Here is a tiny trained network, its code and every weight. The questions are about switching its units off for an input and a target symbol, where a switched-off unit gives its printed mean instead of its output.

import numpy as np


def w(rows, s, z=0):
    codes = np.array(rows[::2]) - 128.0
    scale = np.full(codes.shape[1], s)
    scale[-1] = z or s
    return codes * scale


def f(y):
    return np.maximum(y, 0)


def softmax(a):
    e = np.exp(a - a.max(-1, keepdims=True))
    return e / e.sum(-1, keepdims=True)


def log_softmax(a):
    a = a - a.max(-1, keepdims=True)
    return a - np.log(np.exp(a).sum(-1, keepdims=True))


def net(x, mask):
    ids = ['Ωγζμτφψ'.index(c) for c in x.split()]
    T = len(ids)
    res = E[ids] + P[:T]
    u = 0
    for l in range(2):
        r = res
        for j in range(2):
            rows = slice(4 * j, 4 * j + 4)
            q, k, v = (r @ M[l][rows].T for M in (Q, K, V))
            z = softmax(np.where(np.tri(T) > 0, q @ k.T / 4**0.5, -1e9)) @ v
            o = O[l][rows]
            res = res + np.where(mask[u + j], z, o[:, -1]) @ o[:, :-1]
        u += 2
        y = f(res @ A[l][:, :-1].T + A[l][:, -1])
        res = res + np.where(mask[u : u + 4], y, B[l][:, -1]) @ B[l][:, :-1]
        u += 4
    return log_softmax(res[-1] @ U[:, :-1].T + U[:, -1])


Q, K, V, O, A, B = {}, {}, {}, {}, {}, {}
E = w([
[96,199,242,165],'Ω',
[150,165,67,121],'γ',
[151,40,80,226],'ζ',
[113,64,98,71],'μ',
[151,69,251,84],'τ',
[104,12,141,189],'φ',
[117,153,97,159],'ψ',
],0.015)
P = w([
[254,111,186,83],'0',
[90,106,169,131],'1',
[80,111,162,144],'2',
[74,112,157,172],'3',
[75,122,161,181],'4',
[81,121,165,197],'5',
[81,126,178,198],'6',
[92,121,183,199],'7',
],0.0063)
Q[0] = w([
[193,146,149,238],'L0H1',
[56,141,64,201],'L0H1',
[203,125,199,161],'L0H1',
[174,99,83,139],'L0H1',
[252,168,165,145],'L0H2',
[174,50,73,35],'L0H2',
[181,136,220,91],'L0H2',
[159,172,79,168],'L0H2',
],0.012)
K[0] = w([
[58,172,189,148],'L0H1',
[130,167,115,194],'L0H1',
[131,101,218,114],'L0H1',
[66,114,124,145],'L0H1',
[126,71,128,8],'L0H2',
[30,139,176,127],'L0H2',
[234,125,194,76],'L0H2',
[105,125,78,94],'L0H2',
],0.014)
V[0] = w([
[103,127,87,99],'L0H1',
[134,255,205,89],'L0H1',
[148,165,119,57],'L0H1',
[115,58,55,87],'L0H1',
[137,136,40,216],'L0H2',
[50,118,97,128],'L0H2',
[128,143,72,134],'L0H2',
[136,53,232,147],'L0H2',
],0.0082)
O[0] = w([
[165,164,222,161,72],'L0H1',
[45,107,90,157,93],'L0H1',
[104,176,114,184,41],'L0H1',
[164,100,121,208,71],'L0H1',
[171,176,204,100,200],'L0H2',
[254,160,103,71,118],'L0H2',
[173,49,182,96,108],'L0H2',
[73,214,116,137,254],'L0H2',
],0.008,0.0049)
A[0] = w([
[166,193,204,45,176],'L0N1',
[192,103,2,26,2],'L0N2',
[103,216,162,51,73],'L0N3',
[61,202,145,138,121],'L0N4',
],0.01,0.019)
B[0] = w([
[92,88,82,184,255],'L0N1',
[6,127,158,11,128],'L0N2',
[154,182,159,143,144],'L0N3',
[177,112,126,97,213],'L0N4',
],0.017,0.0071)
Q[1] = w([
[234,128,138,177],'L1H1',
[70,107,133,129],'L1H1',
[52,93,190,155],'L1H1',
[130,171,145,28],'L1H1',
[67,195,183,79],'L1H2',
[19,92,104,166],'L1H2',
[7,99,80,126],'L1H2',
[71,119,44,188],'L1H2',
],0.013)
K[1] = w([
[62,132,82,253],'L1H1',
[169,93,123,46],'L1H1',
[215,120,117,190],'L1H1',
[98,161,241,113],'L1H1',
[196,126,67,8],'L1H2',
[164,253,172,132],'L1H2',
[193,254,185,122],'L1H2',
[161,220,246,160],'L1H2',
],0.0097)
V[1] = w([
[129,122,110,131],'L1H1',
[122,81,176,110],'L1H1',
[154,107,61,118],'L1H1',
[136,107,108,114],'L1H1',
[159,111,2,101],'L1H2',
[101,91,100,173],'L1H2',
[169,190,86,155],'L1H2',
[91,161,106,185],'L1H2',
],0.014)
O[1] = w([
[164,138,102,110,171],'L1H1',
[75,96,148,110,133],'L1H1',
[163,177,121,36,242],'L1H1',
[129,152,120,74,173],'L1H1',
[150,102,4,127,151],'L1H2',
[23,89,109,153,255],'L1H2',
[188,243,46,224,99],'L1H2',
[11,218,98,180,192],'L1H2',
],0.011,0.006)
A[1] = w([
[111,133,118,176,21],'L1N1',
[85,184,170,3,126],'L1N2',
[178,68,86,97,1],'L1N3',
[48,49,100,172,76],'L1N4',
],0.011,0.0076)
B[1] = w([
[104,212,234,198,134],'L1N1',
[111,55,57,209,180],'L1N2',
[132,254,200,116,139],'L1N3',
[209,203,195,87,249],'L1N4',
],0.0087,0.016)
U = w([
[255,76,160,229,255],'Ω',
[125,171,139,17,122],'γ',
[121,116,144,210,53],'ζ',
[143,60,106,111,164],'μ',
[153,142,36,139,53],'τ',
[128,207,166,150,60],'φ',
[126,128,249,103,95],'ψ',
],0.0097,0.0056)

Each question gives the input, a string of symbols that net reads in full, and the target symbol t.
The units are the heads (4 rows each of Q, K, V and O) and the neurons (one row each of A and B). Each row of codes is followed by its name. A weight is (code - 128) times the scale printed after its matrix; where a second scale follows, it is the last column's (O, A, B and U).
mask holds one flag per unit, layer by layer, with each layer's heads first. A switched-off unit (its flag False) gives its mean, the last column of its rows in O or B, instead of its output. The means were averaged over made-up inputs and are rounded, as every weight is.
A unit's drop is (log p(t) with every unit on - log p(t) with that unit switched off) / (log p(t) with every unit on - log p(t) with every unit switched off).
The circuit of an input: a set's keep is (log p(t) with only the set's units on - log p(t) with every unit switched off) / (log p(t) with every unit on - log p(t) with every unit switched off). Starting from all 12 units, units are removed one at a time, each time the one whose removal leaves the highest keep (on an exact tie, the one counted first), for as long as the keep stays at least 0.8.
units of the circuit, in order: the units of the circuit, biggest drop first
most important unit: the unit with the biggest drop
top k neurons: the k neurons with the biggest drops, biggest first
k most important neurons of layer l: the k neurons of layer l with the biggest drops, biggest first
which heads matter: for each layer, one digit per head in row order, 1 if its drop is at least 0.15 and else 0, layers parted by /
input τ ζ ζ ψ τ ζ, target φ: top 2 neurons	[L0N1; L0N4]
input τ ζ τ μ ψ Ω μ φ, target τ: units of the circuit, in order	[L0H2; L1H2; L0H1]
input τ ζ τ μ φ μ, target ψ: units of the circuit, in order	[L1H2]
input ζ φ ζ, target ψ: top 2 neurons	[L1N2; L1N4]
input ζ γ ζ ζ Ω ζ μ, target ζ: top 4 neurons	[L0N1; L0N3; L1N2; L1N4]
input τ μ μ Ω μ, target τ: top 4 neurons	[L0N4; L1N4; L0N1; L0N3]
input μ τ Ω ζ ζ ζ, target μ: top 4 neurons	[L0N4; L1N2; L0N1; L1N4]
input ζ μ ζ, target γ: units of the circuit, in order	[L0N1; L1H1]
input τ ζ Ω ψ ζ, target τ: units of the circuit, in order	[L0N4; L0H2; L1H2; L0H1]
input ζ τ ψ Ω μ ζ, target ζ: units of the circuit, in order	[L0H1; L1H2; L1N2]
input ζ Ω ψ, target ζ: top 2 neurons	[L0N1; L0N3]
input ζ ψ ζ μ Ω ζ, target ζ: which heads matter	11 / 01
input ζ τ ψ μ Ω ζ ψ, target ζ: top 3 neurons	[L0N3; L0N1; L1N2]
input γ ζ γ γ ζ, target τ: units of the circuit, in order	[L1H2]
input ζ ψ ψ, target φ: top 4 neurons	[L0N1; L0N4; L1N4; L1N1]
input φ ζ Ω γ μ φ μ, target φ: units of the circuit, in order	[L1H2; L0H2]
input μ τ ζ Ω, target μ: top 2 neurons	[L0N4; L1N2]
input ζ μ Ω τ ζ τ, target ζ: units of the circuit, in order	[L1N2; L1H2; L0H2]
input Ω ζ γ Ω, target Ω: 3 most important neurons of layer 0	[L0N4; L0N1; L0N3]
input ζ ζ ζ τ, target μ: top 2 neurons	[L1N2; L0N1]
input τ μ ζ Ω ψ, target τ: top 3 neurons	[L0N4; L1N4; L0N3]
input μ ζ ψ φ ζ φ ζ Ω, target μ: most important unit	L0H1
input ζ γ ζ τ τ, target μ: top 3 neurons	[L0N1; L1N2; L0N4]
input ζ μ φ, target ψ: which heads matter	01 / 01
